Below is a small trained network, with its code and all its weights. Each question gives an input and a target symbol and asks what happens when units are switched off, that is, made to give their printed mean instead of their output.

import numpy as np


def w(rows, s, z=0):
    codes = np.array(rows[::2]) - 128.0
    scale = np.full(codes.shape[1], s)
    scale[-1] = z or s
    return codes * scale


def norm(h):
    return h / np.sqrt((h * h).mean(-1, keepdims=True) + 1e-5)


def f(y):
    return np.maximum(y, 0)


def softmax(a):
    e = np.exp(a - a.max(-1, keepdims=True))
    return e / e.sum(-1, keepdims=True)


def log_softmax(a):
    a = a - a.max(-1, keepdims=True)
    return a - np.log(np.exp(a).sum(-1, keepdims=True))


def net(x, mask):
    ids = ['αβγεζηθλμξπστφψω'.index(c) for c in x.split()]
    T = len(ids)
    res = E[ids] + P[:T]
    u = 0
    for l in range(2):
        r = norm(res)
        for j in range(2):
            rows = slice(4 * j, 4 * j + 4)
            q, k, v = (r @ M[l][rows].T for M in (Q, K, V))
            z = softmax(np.where(np.tri(T) > 0, q @ k.T / 4**0.5, -1e9)) @ v
            o = O[l][rows]
            res = res + np.where(mask[u + j], z, o[:, -1]) @ o[:, :-1]
        u += 2
        y = f(norm(res) @ A[l][:, :-1].T + A[l][:, -1])
        res = res + np.where(mask[u : u + 4], y, B[l][:, -1]) @ B[l][:, :-1]
        u += 4
    return log_softmax(norm(res)[-1] @ U[:, :-1].T + U[:, -1])


Q, K, V, O, A, B = {}, {}, {}, {}, {}, {}
E = w([
[110,141,209,182,138,158],'α',
[84,80,79,180,215,7],'β',
[152,82,208,194,86,132],'γ',
[77,174,137,143,60,68],'ε',
[105,113,113,61,177,106],'ζ',
[139,91,129,134,116,129],'η',
[24,188,193,105,79,68],'θ',
[166,148,156,164,146,96],'λ',
[143,95,62,110,63,108],'μ',
[124,39,217,145,121,125],'ξ',
[160,112,68,149,64,118],'π',
[61,142,126,190,144,106],'σ',
[217,117,131,69,109,110],'τ',
[102,62,154,162,172,170],'φ',
[84,127,128,171,108,125],'ψ',
[189,113,151,123,207,191],'ω',
],0.017)
P = w([
[124,101,121,81,75,203],'0',
[107,134,206,166,177,2],'1',
[165,57,150,207,167,107],'2',
[113,101,192,144,134,55],'3',
[136,107,177,171,145,121],'4',
[145,99,148,174,164,141],'5',
[130,84,125,167,126,116],'6',
[95,116,166,131,121,71],'7',
[117,132,173,129,130,96],'8',
[114,115,124,134,140,104],'9',
[117,134,189,124,129,74],'10',
[119,92,136,148,146,102],'11',
[127,136,148,129,149,83],'12',
],0.0088)
Q[0] = w([
[47,52,182,180,55,90],'L0H0',
[135,94,209,2,119,108],'L0H0',
[85,72,160,96,208,120],'L0H0',
[169,26,63,201,130,88],'L0H0',
[182,80,119,107,131,145],'L0H1',
[141,207,111,92,110,194],'L0H1',
[157,98,206,123,186,90],'L0H1',
[96,131,130,76,175,68],'L0H1',
],0.0081)
K[0] = w([
[26,1,92,115,105,114],'L0H0',
[125,119,238,46,79,161],'L0H0',
[85,99,155,124,171,201],'L0H0',
[183,10,93,176,134,150],'L0H0',
[49,128,148,139,139,141],'L0H1',
[86,134,77,159,198,36],'L0H1',
[87,118,103,111,55,217],'L0H1',
[118,97,87,177,173,193],'L0H1',
],0.0082)
V[0] = w([
[174,144,146,135,109,161],'L0H0',
[97,166,173,125,204,89],'L0H0',
[162,30,136,246,60,30],'L0H0',
[55,131,88,76,153,117],'L0H0',
[57,198,123,86,96,196],'L0H1',
[170,81,37,254,137,201],'L0H1',
[66,143,191,174,70,46],'L0H1',
[190,199,178,202,41,230],'L0H1',
],0.0079)
O[0] = w([
[146,92,142,109,138,135,126],'L0H0',
[196,140,112,152,173,136,138],'L0H0',
[82,218,182,104,138,2,246],'L0H0',
[92,150,93,163,85,159,87],'L0H0',
[111,138,101,53,193,185,102],'L0H1',
[113,97,97,156,204,86,140],'L0H1',
[99,167,233,102,103,144,180],'L0H1',
[157,104,169,63,230,86,206],'L0H1',
],0.0081,0.011)
A[0] = w([
[79,87,89,232,30,131,128],'L0N0',
[202,224,175,97,90,157,1],'L0N1',
[255,71,80,105,134,74,3],'L0N2',
[185,99,212,88,72,155,15],'L0N3',
],0.009,0.00084)
B[0] = w([
[149,250,112,133,160,117,149],'L0N0',
[108,130,132,58,103,34,214],'L0N1',
[157,113,1,83,87,59,182],'L0N2',
[165,135,119,220,121,142,254],'L0N3',
],0.0099,0.0037)
Q[1] = w([
[109,102,134,118,102,59],'L1H0',
[73,109,153,63,107,147],'L1H0',
[57,107,165,59,184,115],'L1H0',
[160,196,134,113,104,108],'L1H0',
[122,157,163,176,111,9],'L1H1',
[10,55,115,68,56,92],'L1H1',
[21,79,150,133,118,131],'L1H1',
[177,147,133,134,138,165],'L1H1',
],0.011)
K[1] = w([
[85,141,79,131,94,193],'L1H0',
[22,135,139,117,152,104],'L1H0',
[116,181,136,27,86,96],'L1H0',
[122,200,121,133,118,170],'L1H0',
[74,7,155,52,101,255],'L1H1',
[64,38,134,245,74,60],'L1H1',
[69,139,114,209,52,88],'L1H1',
[162,177,111,135,155,107],'L1H1',
],0.0093)
V[1] = w([
[190,132,119,126,160,73],'L1H0',
[211,108,200,208,127,196],'L1H0',
[220,69,101,158,104,78],'L1H0',
[73,11,159,73,112,89],'L1H0',
[112,65,129,192,33,103],'L1H1',
[4,130,156,143,91,132],'L1H1',
[42,48,83,193,168,99],'L1H1',
[119,99,132,98,36,218],'L1H1',
],0.014)
O[1] = w([
[91,122,129,37,140,131,247],'L1H0',
[134,23,170,198,194,1,80],'L1H0',
[63,209,147,106,87,10,139],'L1H0',
[251,209,81,46,144,115,241],'L1H0',
[228,207,132,197,155,161,53],'L1H1',
[242,84,62,113,211,140,102],'L1H1',
[143,224,79,80,253,129,130],'L1H1',
[140,126,47,190,87,90,1],'L1H1',
],0.01,0.0072)
A[1] = w([
[66,150,186,153,196,84,253],'L1N0',
[63,97,68,174,156,155,92],'L1N1',
[170,14,10,191,80,72,141],'L1N2',
[192,186,93,42,16,168,230],'L1N3',
],0.012,0.0026)
B[1] = w([
[93,186,111,247,118,224,253],'L1N0',
[59,172,71,137,208,102,130],'L1N1',
[118,103,44,18,180,25,133],'L1N2',
[143,55,194,198,90,176,188],'L1N3',
],0.011,0.012)
U = w([
[104,98,102,85,159,196,103],'α',
[91,167,108,134,69,119,133],'β',
[118,154,190,110,160,80,48],'γ',
[152,119,123,95,85,92,207],'ε',
[106,174,129,172,49,129,98],'ζ',
[99,101,160,204,167,165,255],'η',
[142,93,136,140,78,162,120],'θ',
[110,111,209,122,186,98,242],'λ',
[107,166,120,97,137,146,78],'μ',
[58,115,76,183,141,134,181],'ξ',
[168,152,194,186,141,62,110],'π',
[108,98,115,127,201,187,79],'σ',
[10,54,174,83,134,132,81],'τ',
[57,165,80,123,203,103,91],'φ',
[112,138,119,141,80,229,85],'ψ',
[120,194,100,107,111,163,33],'ω',
],0.011,0.0035)

Each question gives the input, a string of symbols that net reads in full, and the target symbol t.
The units are the heads (4 rows each of Q, K, V and O) and the neurons (one row each of A and B). Each row of codes is followed by its name. A weight is (code - 128) times the scale printed after its matrix; where a second scale follows, it is the last column's (O, A, B and U).
mask holds one flag per unit, layer by layer, with each layer's heads first. A switched-off unit (its flag False) gives its mean, the last column of its rows in O or B, instead of its output. The means were averaged over made-up inputs and are rounded, as every weight is.
A unit's drop is (log p(t) with every unit on - log p(t) with that unit switched off) / (log p(t) with every unit on - log p(t) with every unit switched off).
The circuit of an input: a set's keep is (log p(t) with only the set's units on - log p(t) with every unit switched off) / (log p(t) with every unit on - log p(t) with every unit switched off). Starting from all 12 units, units are removed one at a time, each time the one whose removal leaves the highest keep (on an exact tie, the one counted first), for as long as the keep stays at least 0.8.
units of the circuit, in order: the units of the circuit, biggest drop first
unit that matters most: the unit with the biggest drop
k most important neurons: the k neurons with the biggest drops, biggest first
k most important neurons of layer l: the k neurons of layer l with the biggest drops, biggest first
heads that matter: for each layer, one digit per head in row order, 1 if its drop is at least 0.15 and else 0, layers parted by /
drop when u is switched off: that unit's drop, to one decimal
input θ φ σ σ β γ, target ε: units of the circuit, in order -> L1H1; L1N2; L0H0; L0H1
input θ α ξ ψ, target ε: units of the circuit, in order -> L1H1; L0H0; L1N2; L0H1
input α ψ γ ζ φ, target τ: unit that matters most -> L0H1
input β ξ α ψ ε η, target η: heads that matter -> 01 / 11
input β γ ω ζ ψ φ α β α α α ε α, target η: heads that matter -> 11 / 10
input α α γ ε τ ψ ξ λ γ ξ γ λ η, target τ: heads that matter -> 11 / 01
input ξ τ η α τ β η α γ α, target π: units of the circuit, in order -> L1H1; L0H1
input ξ α γ α τ ξ ξ α τ, target π: units of the circuit, in order -> L0H1; L1H1; L1H0
input β ω θ σ α α μ α θ τ β, target η: heads that matter -> 01 / 11
input μ λ α, target ψ: heads that matter -> 11 / 10
input α α α θ γ α ψ α α θ σ γ, target τ: heads that matter -> 11 / 01
input α α λ γ τ α π, target τ: units of the circuit, in order -> L0H1; L1H1
input ξ α τ σ, target π: heads that matter -> 11 / 01
input α ξ γ α α ζ β, target τ: unit that matters most -> L0H1
input ζ γ γ β μ α α, target ξ: heads that matter -> 11 / 11
input α α α α α μ, target τ: 2 most important neurons of layer 1 -> L1N0; L1N3
input μ α α, target ψ: 2 most important neurons -> L0N0; L0N3
input α η ω ξ η, target τ: heads that matter -> 01 / 01
input α α σ τ α ζ α γ, target τ: units of the circuit, in order -> L1H1; L0H1
input α γ α γ η σ α α π γ α σ ω, target τ: units of the circuit, in order -> L1H1
input θ α α ε α μ γ τ γ, target ε: units of the circuit, in order -> L1H1; L1N2; L0H1; L0H0
input μ σ λ, target ψ: 3 most important neurons -> L0N0; L1N3; L0N3
input ζ α α θ γ η α ε, target ξ: 2 most important neurons -> L0N0; L1N2
input β α γ α θ ξ ξ α α, target η: 2 most important neurons -> L0N0; L1N0
input θ ζ α θ θ α ψ α γ ε β α ψ, target ε: 3 most important neurons -> L1N2; L0N1; L1N0
input ξ γ ξ ξ θ α μ α ξ γ γ γ α, target π: drop when L0H0 is switched off -> 0.1
input ξ π σ λ ω α α φ α γ ε, target π: unit that matters most -> L1H1
input ξ γ α α ζ τ φ μ τ γ τ μ, target π: drop when L1N0 is switched off -> 0.2
input φ γ γ η β, target φ: drop when L0N0 is switched off -> 0.1
input α μ α μ, target τ: drop when L1N2 is switched off -> 0.0
